Each row was made from one walk, in order. Every step used is in the known rows, and no mark comes twice. Write each row's walk.
Known rows
riba-semol-ferus-pamu-fovad-rarem: [-0.89,1.05,-0.27,2.23,-0.86,0.31,3.60,-0.47,0.51,-0.44,0.30,-0.40,3.69,0.21,-1.23,0.36,-0.50,1.21,-0.01,-0.68,0.03,-1.23,-0.96,-0.13,-0.53,1.22,-0.41,0.41,-0.63,0.66,-1.02,-1.14,1.93,0.65,0.42,0.04,1.24,0.28,0.52,0.48,-1.32,0.11,-0.10]
fovad-pamu-ferus-semol-riba-moti: [0.63,-0.31,-1.07,-0.40,-1.21,-1.80,0.96,0.47,-0.07,-0.31,0.09,-1.32,-0.05,0.10,-2.84,-1.33,0.14,1.05,-0.91,-1.22,-0.98,-0.54,1.23,-0.66,-0.20,0.72,-0.59,0.32,0.65,0.74,0.06,1.15,-0.70,0.08,0.92,-0.71,-0.01,-0.79,-0.28,0.30,0.34,0.73,0.66]
moti-riba-semol-pamu: [-2.80,0.76,-0.61,1.55,-1.23,-1.03,-1.41,-0.08,0.26,-0.93,0.85,0.48,2.49,-1.06,-4.06,0.56,0.70,0.70,0.85,-0.59,-0.90,0.62,0.25,-0.31,0.38,-0.52,-1.38,0.59,1.39,1.53,-0.23,-0.95,0.62,0.90,2.02,-1.05,-0.63,1.27,0.01,0.72,-1.08,-0.58,1.35]
fovad-riba-ferus-semol-moti-rarem: [1.20,-0.52,-0.44,0.70,-1.27,-1.54,-2.05,-0.01,-0.98,-0.54,-0.78,0.30,-0.88,-0.06,2.06,-1.23,1.91,-0.60,-2.16,-0.58,0.35,-0.49,0.37,-0.35,-1.65,-0.49,0.34,-1.32,-0.15,0.70,0.38,1.73,0.00,0.08,1.40,0.44,0.81,-1.18,0.43,0.37,0.56,0.37,0.20]
fovad-rarem-pamu-ferus-semol: [-0.48,-0.04,0.00,1.98,-0.94,-0.23,2.73,-0.41,-0.18,-0.22,0.69,-1.20,1.28,0.79,-1.43,0.02,0.06,0.13,-0.25,-1.78,0.52,-0.25,2.15,-0.49,0.02,0.52,-1.38,-0.25,-1.57,0.99,-0.87,0.32,0.05,0.70,-1.19,-0.64,1.31,0.70,0.44,0.38,0.88,-0.80,0.30]
rarem-riba-semol-fovad: [-1.18,0.92,-1.15,0.48,-0.86,-0.97,-0.34,-0.07,-0.32,-1.04,-0.30,1.44,2.73,-0.60,-4.80,0.51,-0.21,1.16,0.22,-0.68,0.10,-1.11,-0.12,-0.73,0.53,-0.68,-0.90,1.51,-0.76,0.70,0.24,-1.41,4.17,0.51,1.84,-0.40,-0.08,0.76,0.73,0.88,-1.80,0.72,0.46]
riba-semol-ferus-pamu: [-1.03,0.29,-0.08,2.52,-0.68,0.06,2.67,-0.60,0.28,-0.83,-0.44,-0.14,1.64,-0.49,-4.19,0.96,-0.41,1.47,-0.23,-1.35,-0.15,-1.86,1.25,-0.14,1.20,0.98,-0.66,0.61,-2.17,0.61,-1.04,-1.57,1.77,0.17,1.79,-1.26,0.98,0.21,0.15,0.83,-2.23,-0.29,0.69]
rarem-pamu-fovad-riba-moti-ferus: [-0.68,0.23,-0.22,-0.10,-0.94,-1.67,-0.04,-0.08,-1.37,-0.91,-0.15,-1.30,0.92,-0.82,-5.77,-0.52,-0.54,-0.33,-0.73,-1.05,-0.39,0.98,-2.47,0.01,-1.16,-0.20,0.64,0.86,0.34,0.71,0.11,0.75,2.36,-0.24,2.30,0.83,0.52,0.25,-0.62,-0.32,-1.78,0.98,-0.22]
rarem-riba-ferus-pamu-fovad-semol-moti: [-0.07,0.68,-0.64,0.72,-1.00,-0.49,0.66,-0.36,-0.36,-0.41,-0.88,-0.09,1.62,-0.39,-2.83,-1.47,-0.22,-0.15,-0.82,0.65,-0.36,-0.53,-1.36,-0.26,-0.47,0.00,0.95,0.58,-1.58,1.04,-0.22,-0.86,1.09,0.88,4.26,-0.26,1.29,-1.23,-0.11,0.22,-1.66,0.20,0.28]
pamu-ferus-riba-moti: [-0.19,0.27,-0.31,1.91,-0.54,-0.53,-1.54,-0.23,-0.75,-1.13,-0.64,0.04,0.05,-0.56,-1.54,-0.30,0.79,1.08,-0.61,-1.66,0.13,-1.91,0.27,-0.69,2.05,2.41,-0.04,0.66,-0.93,1.18,-0.37,-1.36,-0.98,-0.43,1.26,-0.55,0.50,-1.07,-0.34,0.85,-1.14,-2.21,1.23]
pamu-fovad-rarem-riba-moti-ferus-semol: [-0.66,0.46,-1.37,-0.23,-1.49,-1.24,1.24,-0.29,0.02,-0.44,-0.07,-0.75,0.56,-0.15,2.63,-1.18,1.40,0.08,-1.03,-0.57,0.74,-0.45,-1.10,-0.79,-0.88,-0.65,0.93,0.87,0.91,1.15,0.33,0.22,1.37,0.05,-0.87,0.55,0.69,-0.65,0.98,0.53,-0.07,0.85,-0.03]
semol-moti-rarem-riba-ferus-pamu-fovad: [-1.72,0.64,-0.23,0.21,-0.89,-0.45,0.03,0.05,-0.45,-0.87,-0.73,0.86,-0.55,-0.24,-1.17,-1.52,0.47,0.74,-1.11,-0.67,-0.36,-0.40,-1.85,-0.24,-1.20,0.67,0.27,-0.84,-0.04,1.03,0.24,-0.60,-0.58,0.35,2.31,0.07,1.82,-2.17,0.49,-0.46,-0.93,-0.67,0.28]
rarem-ferus-riba-semol-moti: [0.55,0.58,0.93,2.91,-0.64,-0.21,-3.60,-1.40,-0.65,-0.74,-1.45,0.93,1.78,0.11,0.30,0.50,0.91,0.39,-0.30,-1.45,-0.49,-0.86,0.18,-0.04,1.02,2.79,0.23,1.56,-0.29,1.29,0.00,-1.25,1.30,0.53,4.85,-0.12,0.09,0.63,-0.57,0.44,-2.21,-0.33,1.54]
riba-moti-ferus-pamu-fovad-semol-rarem: [-0.25,1.26,-0.37,1.98,-1.24,-1.04,1.60,-0.76,0.96,-0.80,-0.98,-1.57,1.43,1.11,-1.21,-1.85,0.25,-0.54,-1.01,-0.28,-0.95,0.74,-3.56,-0.16,-1.03,0.35,1.46,0.66,0.10,1.32,-1.01,0.78,3.20,0.26,1.56,0.85,0.57,-1.12,0.16,0.46,-1.33,-0.25,0.06]
rarem-ferus-semol-pamu-fovad-riba-moti: [1.61,1.17,-0.79,0.79,-1.38,-2.02,-1.34,-0.85,0.07,-0.45,-0.62,-1.48,2.21,-0.15,-2.56,-1.36,0.15,-0.07,-0.64,0.10,-1.33,1.49,-1.67,-0.43,-2.79,-0.89,-0.32,0.96,1.77,0.73,0.80,1.15,0.35,0.42,2.49,0.18,-1.14,-0.70,-0.54,0.15,-0.70,2.08,-0.19]
pamu-ferus-semol-riba-moti: [1.84,-0.34,-0.89,0.54,-1.42,-1.05,-0.46,-0.33,-0.42,-0.55,-0.45,-0.77,0.87,0.06,-1.97,-0.85,0.03,0.96,-1.07,-1.15,-0.19,-0.82,0.73,-0.87,0.58,0.49,-0.54,0.43,-0.04,0.64,0.00,0.54,0.33,0.04,0.01,-0.81,-0.15,-0.61,0.20,0.86,0.01,0.31,0.77]
moti-pamu-fovad-riba: [-0.62,1.02,-0.51,0.88,-0.86,-1.35,0.66,0.35,-0.84,-1.15,0.06,-0.12,2.99,-1.07,-4.17,1.52,-0.70,0.46,-0.40,-0.42,-0.66,0.10,-0.82,-0.41,-1.16,-0.25,-0.27,-0.09,2.14,1.25,0.39,0.61,0.81,-0.55,1.58,-0.10,0.20,1.22,0.62,0.71,-0.87,-0.71,-0.43]
rarem-pamu-ferus-riba-moti: [-1.16,-0.15,0.18,1.67,-0.42,-0.45,-1.32,-0.45,-1.04,-1.02,-0.04,-0.50,-0.14,0.00,-4.15,-0.38,-0.17,0.89,-0.21,-2.12,-0.20,-0.93,0.24,-0.39,1.68,1.87,-0.30,0.61,-1.70,0.81,-0.41,-1.17,-0.90,-0.09,2.34,-0.41,0.72,-0.63,-0.85,0.12,-1.12,-1.88,1.10]
moti-rarem-ferus-pamu-riba-semol-fovad: [-2.08,0.68,0.19,0.90,-1.09,-0.65,-1.86,-1.12,0.63,-1.19,-1.29,0.87,2.70,0.33,-3.80,0.17,-0.47,1.07,0.25,-2.10,-1.30,0.51,-4.07,0.01,-1.73,0.42,-2.66,-0.27,1.24,0.01,-0.20,0.26,2.55,0.32,1.11,0.28,-1.45,1.33,0.71,-0.91,-1.84,0.97,0.03]
rarem-riba-ferus-semol-moti-pamu: [-0.45,-0.31,-0.46,0.19,-1.23,-1.17,0.74,-0.32,-1.15,-0.36,-0.90,0.64,-2.23,-0.46,0.68,0.36,0.97,0.79,-1.47,-0.66,-0.34,-1.81,3.20,-0.69,0.80,-0.22,0.97,-0.25,-0.66,0.98,0.75,1.02,-1.09,0.61,2.52,-0.79,1.01,-0.86,0.10,0.32,-0.12,-0.61,0.73]
pamu-fovad-rarem-riba: [-0.29,1.13,-0.83,0.25,-0.77,-0.40,1.60,0.40,-0.43,-0.79,0.59,0.24,3.40,-0.86,-0.41,0.22,0.04,0.42,-0.09,-0.49,0.92,-0.68,-0.64,-0.71,-0.74,0.51,-0.80,1.04,1.56,1.25,0.21,-1.70,1.25,-0.06,-0.11,0.05,1.44,-0.24,1.44,0.59,-0.23,-0.41,-0.08]
fovad-pamu-riba-rarem-ferus-semol: [-0.46,0.94,-0.61,-1.99,-1.32,-0.62,1.14,-0.10,0.50,-0.28,-0.57,-0.46,1.09,0.30,-1.45,-0.17,0.11,-0.08,-0.12,-1.86,-0.71,-1.32,0.34,-0.12,-1.82,0.91,-1.74,0.84,2.08,0.78,0.11,0.60,-1.16,0.16,1.92,-0.18,-1.12,0.53,0.17,-0.33,0.54,1.48,0.50]
pamu-riba-ferus-semol-fovad: [-0.80,0.34,-1.37,-1.28,-1.88,-1.55,-0.44,-0.17,-0.86,-0.36,-0.74,-0.45,1.53,-0.65,-3.62,0.51,0.33,0.32,-0.52,-0.44,-0.21,-2.06,0.45,-0.66,-1.43,-0.27,-0.89,-0.50,-1.35,0.16,0.39,0.66,2.35,0.53,-0.83,0.86,-0.78,0.18,0.44,0.75,0.27,0.85,0.31]
riba-semol-fovad-rarem: [-0.99,1.12,-0.52,2.03,-0.72,-0.82,1.22,0.02,0.23,-0.66,0.15,1.21,3.29,0.12,-1.21,1.05,0.41,0.64,-0.01,-0.82,0.17,-0.94,-0.63,-0.47,-0.35,0.64,-0.91,1.05,-0.76,0.87,-0.37,0.51,4.07,0.92,0.06,1.02,0.36,1.02,0.78,0.85,-1.07,0.43,0.27]
fovad-semol-ferus-riba-rarem-pamu: [-0.13,0.39,-0.49,0.20,-0.38,0.98,-0.21,-0.10,-0.68,-0.92,0.13,0.15,1.52,0.21,-2.49,-0.94,0.48,-0.64,-0.20,-1.61,1.02,-2.76,-0.33,-0.18,-0.26,-1.49,-0.42,0.87,-1.53,0.07,-0.87,-2.02,1.59,0.49,3.84,-0.84,0.30,0.30,-0.19,0.39,-0.86,-0.26,0.08]
fovad-pamu-riba-moti-rarem-ferus: [-0.72,0.18,0.39,-0.14,-0.64,-1.74,-1.68,-0.17,-0.34,-1.01,-1.05,-0.12,-0.45,-0.48,-1.93,-1.39,0.73,0.69,-0.78,-2.36,-1.03,0.18,-1.94,0.00,-1.62,1.91,-2.04,0.16,3.34,0.50,0.29,1.16,-1.82,-0.85,1.45,0.56,-0.43,-1.63,0.21,-1.48,-0.77,0.69,0.35]
moti-rarem-riba-ferus-pamu-fovad: [-2.30,0.69,-1.09,-0.22,-0.90,-0.46,1.10,-0.12,0.10,-1.13,-0.16,0.37,0.10,-0.63,-3.52,-1.51,0.13,0.96,-0.49,-1.24,0.24,-0.83,-2.04,-0.38,-1.54,-0.54,-1.11,-0.47,-0.09,0.71,0.02,-1.45,-0.43,-0.29,0.11,-0.30,1.13,-1.59,1.06,0.07,-0.93,-1.00,-0.28]
riba-rarem-pamu-ferus: [-0.71,1.09,0.09,0.27,-0.47,0.74,2.86,0.08,-0.63,-0.76,0.00,0.55,0.27,0.32,-5.74,-0.35,-0.86,0.44,0.03,-2.44,0.26,-1.58,0.93,-0.24,0.99,1.17,-1.41,0.78,-1.23,1.06,-1.03,-0.44,-0.18,0.73,1.35,-1.06,1.04,0.14,-0.36,-0.11,-0.63,-1.10,0.61]
fovad-pamu-ferus-riba: [-1.78,0.56,-0.50,0.86,-0.37,-0.87,0.67,0.78,-0.46,-0.91,0.20,-0.66,0.33,-0.87,-3.26,-0.03,0.84,0.87,0.05,-1.84,-0.37,-1.77,1.76,-0.45,0.84,2.13,-0.90,0.10,0.04,1.47,-0.53,-1.73,-1.11,-0.27,1.34,-1.19,0.85,0.15,-0.30,0.55,-0.54,-2.34,0.89]
pamu-riba-ferus-semol-moti: [0.35,-0.09,-0.18,-0.30,-1.86,-1.28,-1.04,-0.49,-1.30,0.02,-0.99,-0.54,0.75,-0.46,-0.01,0.41,0.61,-0.06,-1.24,-0.15,-0.42,-1.49,2.25,-0.39,-0.03,1.72,0.48,-0.48,-0.59,0.95,0.29,1.00,-0.09,0.53,1.40,0.49,0.45,-0.69,0.00,0.37,0.33,0.23,1.21]
semol-fovad-rarem-pamu-ferus-riba: [-1.60,0.27,-0.05,0.97,-0.34,-0.09,0.16,0.47,-1.03,-0.86,0.55,0.09,1.38,0.11,-2.12,0.53,0.25,0.51,0.27,-2.07,0.15,-1.18,-1.01,-0.49,-0.16,0.92,-1.30,-0.22,-1.22,0.29,-0.42,-0.99,2.03,1.00,0.38,0.20,0.82,1.16,-0.13,-0.22,-0.12,-1.50,0.06]
fovad-pamu-riba-ferus: [-1.28,0.23,-0.66,-1.77,-1.07,-1.79,1.76,0.59,-1.11,-0.36,-0.04,-0.89,0.27,-1.72,-4.91,0.19,-0.05,0.55,-0.33,-1.17,-0.64,-1.92,1.69,-0.14,-0.38,1.94,-1.32,0.36,0.89,0.62,0.00,0.15,-0.77,-0.18,0.79,0.21,0.44,-0.63,-0.25,-0.37,-0.48,-0.35,0.49]

Which walk is each row?
[-1.39,0.70,-1.42,0.49,-0.94,-0.52,0.35,-0.51,0.48,-1.01,-0.28,0.03,1.49,-0.26,-3.40,-2.75,0.35,-0.01,-0.53,-0.47,0.50,-0.31,-2.98,-0.40,-1.95,-2.14,-1.04,-0.23,-0.38,0.64,-0.46,-1.13,0.60,-0.09,0.83,-0.47,0.57,-1.21,1.16,0.27,-1.16,-0.39,-0.68] | moti-rarem-riba-ferus-pamu-fovad-semol
[1.28,0.12,0.03,-0.34,-1.09,0.00,0.49,0.24,-0.99,-0.22,-0.16,0.07,0.40,1.14,-1.15,-0.60,-0.48,-0.55,-1.07,-1.13,-0.24,-0.25,0.73,-0.23,0.02,0.33,0.29,-0.18,-0.58,0.85,-0.30,1.17,-0.18,1.20,3.88,-0.70,0.67,0.60,-0.78,-0.30,0.69,0.63,0.54] | fovad-riba-rarem-pamu-ferus-semol-moti
[-2.23,-0.12,-0.17,1.14,-0.95,0.06,-0.50,0.10,-0.75,-0.75,0.86,0.87,2.22,0.42,-3.91,0.13,-0.11,0.86,0.96,-1.82,-0.05,0.12,-2.27,-0.24,0.15,0.13,-2.06,-0.20,-0.50,0.31,-0.79,-0.48,2.34,1.74,0.40,0.10,-0.26,2.28,-0.20,-0.45,-0.14,-0.05,0.40] | moti-riba-semol-fovad-rarem-pamu-ferus
[-1.80,2.20,-0.24,2.01,-0.98,-0.79,-3.56,-1.46,0.50,-0.99,-0.19,0.31,3.28,0.37,-1.93,-1.88,1.14,0.59,0.66,-1.25,-1.08,0.97,-2.51,-0.20,-2.36,-0.38,-1.54,0.45,2.92,1.21,0.07,-1.05,0.87,0.60,1.64,-0.20,-1.05,0.42,0.15,-0.06,-1.65,-0.49,0.10] | moti-rarem-ferus-riba-semol-pamu-fovad
[-2.25,0.72,-1.15,-1.28,-1.10,-0.24,-0.51,0.87,0.78,-0.87,-0.49,1.02,-0.48,0.46,-2.30,-0.28,1.56,-0.01,0.27,-1.96,-0.57,-1.30,-2.23,-0.18,-2.98,-0.97,-1.62,0.05,0.18,0.68,0.32,0.11,0.47,1.02,2.44,0.26,-1.65,0.95,0.05,0.28,0.80,1.97,0.60] | moti-riba-rarem-ferus-semol-fovad-pamu
[-0.62,0.62,0.47,0.67,-1.24,-1.29,-0.82,-0.54,-1.57,-0.39,-0.24,-0.56,2.75,-0.04,-4.54,-0.17,-0.66,-0.51,-0.42,-0.40,-0.95,1.63,-1.41,0.29,-0.65,0.39,1.30,0.71,0.61,1.20,-0.15,0.86,3.95,0.96,4.27,0.55,0.74,1.93,-0.91,-0.51,-2.11,1.36,0.23] | rarem-pamu-fovad-riba-semol-moti-ferus
[-1.57,-0.80,-0.08,-0.54,-1.59,-1.53,0.73,-0.61,-0.50,-0.20,0.29,-1.75,0.33,0.09,0.86,0.27,0.40,-0.39,-0.84,-1.64,-0.14,0.35,-0.25,-0.21,-0.48,0.27,-0.08,0.18,0.71,0.45,-0.08,1.97,0.77,0.16,-0.40,0.99,0.20,0.64,0.24,-0.73,0.27,0.80,0.39] | fovad-rarem-pamu-riba-moti-ferus-semol
[-2.48,0.18,-1.99,-1.65,-1.06,-2.00,0.53,0.85,-0.01,-0.71,-0.08,0.48,-1.98,-0.15,-2.38,-2.10,1.92,0.62,-0.86,-1.25,0.07,-1.54,0.24,-0.72,-2.78,-2.44,-1.22,-0.95,-0.56,0.23,0.67,0.50,0.89,0.31,-0.25,0.17,0.19,-1.41,0.87,0.11,0.67,0.93,-0.39] | moti-rarem-riba-ferus-semol-fovad-pamu
[0.67,-0.12,1.14,1.09,-1.33,-0.79,-0.31,-0.86,-0.75,-0.16,-1.13,-0.07,0.99,0.26,4.85,1.73,0.63,0.16,-1.05,-1.31,-1.08,-0.08,0.65,-0.26,-0.65,1.95,-0.48,-0.53,2.97,0.82,0.50,2.41,-1.07,0.65,1.61,0.22,-0.05,1.05,0.47,-0.94,0.54,0.22,0.47] | fovad-rarem-ferus-semol-moti-pamu-riba
[-0.10,-0.73,0.41,-0.61,-1.61,-1.01,0.33,-0.47,-1.42,0.40,0.21,-0.98,0.75,0.38,1.48,0.38,0.06,-0.49,-1.02,-0.70,-0.28,-0.47,1.58,-0.09,-0.77,1.53,0.03,-0.52,-0.42,0.33,0.16,1.78,-0.29,1.22,1.37,1.23,1.11,-0.15,-0.21,-0.85,1.14,0.53,0.66] | fovad-rarem-pamu-riba-ferus-semol-moti
[-0.98,0.78,-0.32,0.94,-1.27,-0.81,1.07,0.10,-0.29,-0.30,0.16,0.38,1.76,0.55,4.04,0.79,0.63,0.46,-0.92,0.15,-0.45,0.09,0.70,-0.76,-0.93,-0.01,1.13,-0.51,1.94,1.64,0.79,1.14,-0.30,0.73,1.66,0.13,1.26,0.19,1.13,0.31,0.86,-0.21,0.22] | ferus-semol-moti-pamu-fovad-rarem-riba
[-0.01,0.28,1.26,3.04,-0.43,-0.21,-1.62,-1.21,-0.50,-0.59,-0.84,1.43,0.80,0.47,4.88,1.36,1.11,0.71,-0.50,-1.86,-0.80,-0.76,-0.20,-0.05,0.90,2.62,0.22,0.94,1.85,1.01,0.11,0.74,-0.19,0.89,3.97,0.22,0.20,1.37,-0.33,-0.49,-1.51,-1.13,0.78] | fovad-rarem-ferus-riba-semol-moti-pamu
[2.47,-0.18,-0.49,1.09,-1.37,-1.62,0.54,-0.36,-0.54,-0.69,-0.59,-0.90,-0.63,1.27,1.67,-0.62,-0.05,0.80,-1.66,-1.03,-0.94,-0.11,0.34,-0.84,0.54,0.43,0.44,-0.56,2.08,0.54,0.04,2.22,-0.64,0.01,0.69,-0.38,-0.23,-0.70,-0.07,0.16,1.16,-1.06,-0.08] | fovad-riba-moti-pamu-ferus-semol-rarem
[-0.31,1.12,-0.90,0.27,-1.31,-0.59,1.97,-0.41,0.52,-0.92,-0.52,-1.35,2.28,0.28,-1.55,-1.57,-0.02,-0.52,-0.42,-0.36,-0.25,0.49,-2.71,-0.39,-0.96,-1.14,0.43,0.69,1.32,1.10,-0.73,-1.49,3.96,0.30,1.45,-0.72,0.78,0.13,0.92,0.30,-1.03,-0.50,-0.41] | moti-ferus-pamu-fovad-semol-rarem-riba
[-0.24,1.08,1.14,2.26,-0.49,-0.08,-1.29,-0.51,-0.90,-0.73,-0.88,0.70,1.38,0.16,3.96,1.14,1.05,0.36,-0.55,-1.32,-0.86,-0.53,-1.61,-0.15,-1.06,2.65,0.55,0.07,2.47,1.33,0.50,0.37,-0.55,0.62,3.11,0.79,0.73,0.54,-0.01,-0.43,-0.74,-1.32,0.31] | semol-moti-pamu-fovad-rarem-ferus-riba
[-0.31,0.22,-0.57,0.27,-0.36,-0.88,1.96,0.63,-1.03,-1.00,-0.50,1.51,-1.34,-0.48,0.26,0.03,0.27,1.94,-0.84,-1.61,-0.27,-1.61,-1.11,-1.04,1.30,0.44,-0.68,0.25,1.19,0.18,0.28,1.10,0.20,0.70,0.14,-0.31,0.54,-0.72,0.19,-0.90,-0.65,-0.86,-0.32] | semol-fovad-rarem-riba-moti-pamu-ferus
[-0.19,0.42,-0.41,1.68,-0.67,-0.29,-2.20,-0.73,-1.04,-0.84,-0.12,-1.23,2.79,0.25,-4.27,-1.76,0.11,-0.12,-0.33,-0.35,0.19,-1.04,-1.92,-0.27,-1.04,-0.82,0.69,0.63,-1.71,0.26,-0.41,-1.63,1.82,0.07,3.61,0.40,0.29,-0.96,-0.49,0.51,-1.37,0.34,0.03] | rarem-pamu-fovad-semol-ferus-riba-moti
[-2.68,0.38,-1.03,-0.83,-1.39,0.63,-0.47,0.56,-0.16,-0.87,0.29,0.84,0.35,1.08,-4.75,-0.36,0.25,0.22,0.52,-1.90,-0.03,-1.00,-1.59,-0.47,-1.01,-1.51,-1.46,-0.93,-1.69,0.60,-0.40,-0.30,0.90,1.56,0.98,-0.42,-0.93,1.56,-0.07,0.37,1.25,0.40,0.71] | moti-riba-rarem-pamu-ferus-semol-fovad
[-1.92,0.83,0.39,1.65,-0.97,-0.63,-2.43,-0.55,-1.08,-0.65,-0.45,-0.99,2.46,0.12,-2.57,-0.85,0.95,-1.45,-0.33,-0.34,-0.48,0.67,-1.65,0.07,-1.05,-0.25,1.73,0.18,-0.79,1.64,-0.47,-0.46,3.39,0.78,4.31,0.38,0.91,1.27,-0.50,0.24,-1.69,-0.35,0.55] | rarem-pamu-fovad-semol-moti-ferus-riba
[-0.11,0.68,-0.08,-0.20,-0.82,-0.67,1.96,0.23,-1.68,-0.31,-0.30,1.09,-0.39,-0.68,2.07,0.03,0.44,0.85,-1.10,-0.37,-0.20,-1.50,0.14,-0.49,-0.13,1.23,0.83,0.09,1.71,0.93,0.64,0.87,-0.69,1.00,1.86,0.51,1.82,-1.11,0.12,-0.74,-0.38,-0.89,-0.13] | semol-moti-pamu-fovad-rarem-riba-ferus
[-0.80,0.67,-0.75,-0.09,-1.56,-1.10,0.53,-0.44,-1.12,-0.23,-0.76,0.27,-0.39,-0.03,-0.48,-0.28,0.45,0.78,-1.10,0.12,-0.66,-1.24,1.66,-0.68,-0.55,-0.31,1.41,-0.46,-0.04,1.27,0.88,0.87,-0.60,0.79,2.25,-0.13,0.84,-0.86,0.14,0.44,0.01,-0.19,0.37] | rarem-riba-ferus-semol-moti-pamu-fovad
